Below are the code and all the weights of a small trained network. Each question names an input and a class and asks about switching units off, where a switched-off unit gives its printed mean instead of its output.

import numpy as np


def w(rows, s, z=0):
    codes = np.array(rows[::2]) - 128.0
    scale = np.full(codes.shape[1], s)
    scale[-1] = z or s
    return codes * scale


def f(y):
    return np.maximum(y, 0)


def log_softmax(a):
    a = a - a.max(-1, keepdims=True)
    return a - np.log(np.exp(a).sum(-1, keepdims=True))


def net(x, mask):
    res = np.array(x, float).reshape(1, 4) / 4 @ E
    y = f(res @ A[0][:, :-1].T + A[0][:, -1])
    res = res + np.where(mask, y, B[0][:, -1]) @ B[0][:, :-1]
    return log_softmax(res[-1] @ U[:, :-1].T + U[:, -1])


A, B = {}, {}
E = w([
[128,128,128,128],'x0',
[80,66,225,167],'x1',
[7,226,112,125],'x2',
[75,31,49,155],'x3',
],0.013)
A[0] = w([
[91,103,180,167,36],'neuron 0',
[78,152,107,114,156],'neuron 1',
[200,76,129,121,140],'neuron 2',
[153,114,119,134,189],'neuron 3',
[75,98,71,146,134],'neuron 4',
[214,80,125,112,123],'neuron 5',
[166,168,50,109,17],'neuron 6',
[26,146,109,125,147],'neuron 7',
[91,69,53,155,60],'neuron 8',
[168,112,154,116,197],'neuron 9',
[164,107,115,172,153],'neuron 10',
[148,146,7,110,84],'neuron 11',
[95,113,203,148,31],'neuron 12',
[94,177,152,129,163],'neuron 13',
[162,71,94,179,171],'neuron 14',
[147,144,60,90,59],'neuron 15',
[157,170,173,107,19],'neuron 16',
[97,90,138,164,89],'neuron 17',
[85,103,170,158,2],'neuron 18',
[97,91,137,185,86],'neuron 19',
[123,132,192,115,103],'neuron 20',
[94,151,119,146,169],'neuron 21',
[161,183,191,118,85],'neuron 22',
[153,95,133,115,168],'neuron 23',
[151,158,106,78,13],'neuron 24',
],0.018,0.0027)
B[0] = w([
[142,124,200,133,199],'neuron 0',
[62,48,95,201,201],'neuron 1',
[76,94,119,164,216],'neuron 2',
[116,100,101,109,160],'neuron 3',
[158,178,56,110,209],'neuron 4',
[116,80,117,165,222],'neuron 5',
[81,128,206,115,209],'neuron 6',
[44,101,95,185,249],'neuron 7',
[245,255,60,37,222],'neuron 8',
[111,109,93,202,183],'neuron 9',
[79,85,128,163,171],'neuron 10',
[114,129,209,87,227],'neuron 11',
[132,135,194,111,203],'neuron 12',
[111,79,86,183,206],'neuron 13',
[126,105,86,151,203],'neuron 14',
[119,120,218,121,191],'neuron 15',
[166,191,78,106,193],'neuron 16',
[175,192,178,91,185],'neuron 17',
[96,110,172,87,191],'neuron 18',
[139,140,155,85,191],'neuron 19',
[149,148,145,54,182],'neuron 20',
[87,89,108,161,183],'neuron 21',
[210,190,12,87,218],'neuron 22',
[70,102,107,159,171],'neuron 23',
[132,138,168,106,177],'neuron 24',
],0.0098,0.017)
U = w([
[101,112,81,224,118],'0',
[189,182,64,68,251],'1',
[134,144,252,80,15],'2',
],0.02,0.0028)

Each question gives the input, the list of numbers given to net, and the class t.
The units are the neurons (one row each of A and B). Each row of codes is followed by its name. A weight is (code - 128) times the scale printed after its matrix; where a second scale follows, it is the last column's (A, B and U).
mask holds one flag per neuron, in row order. A switched-off neuron (its flag False) gives its mean, the last column of its row in B, instead of its output. The means were averaged over made-up inputs and are rounded, as every weight is.
A unit's drop is (log p(t) with every unit on - log p(t) with that unit switched off) / (log p(t) with every unit on - log p(t) with every unit switched off).
unit that matters most: the unit with the biggest drop
k most important neurons: the k neurons with the biggest drops, biggest first
drop when u is switched off: that unit's drop, to one decimal
input [-2,-7,-6,-5], class 2: unit that matters most : neuron 6
input [0,-6,-6,-6], class 0: 2 most important neurons : (neuron 8; neuron 5)
input [-2,5,-5,-5], class 0: 4 most important neurons : (neuron 8; neuron 9; neuron 2; neuron 5)
input [5,-4,-3,-1], class 2: 3 most important neurons : (neuron 7; neuron 1; neuron 13)
input [-4,-7,7,-1], class 0: 2 most important neurons : (neuron 1; neuron 7)
input [-7,-8,-5,7], class 2: 3 most important neurons : (neuron 11; neuron 15; neuron 6)
input [4,4,-5,-6], class 1: 2 most important neurons : (neuron 22; neuron 7)
input [3,-5,-4,3], class 2: 3 most important neurons : (neuron 11; neuron 7; neuron 15)
input [3,-8,-8,8], class 0: 4 most important neurons : (neuron 2; neuron 5; neuron 14; neuron 10)
input [-3,8,6,-8], class 1: 2 most important neurons : (neuron 22; neuron 16)
input [-8,8,7,3], class 2: drop when neuron 14 is switched off : 0.1
input [-6,7,6,5], class 2: drop when neuron 12 is switched off : 0.5
input [1,-2,-8,-8], class 0: drop when neuron 2 is switched off : 0.7
input [4,-5,6,0], class 0: most important neuron : (neuron 1)
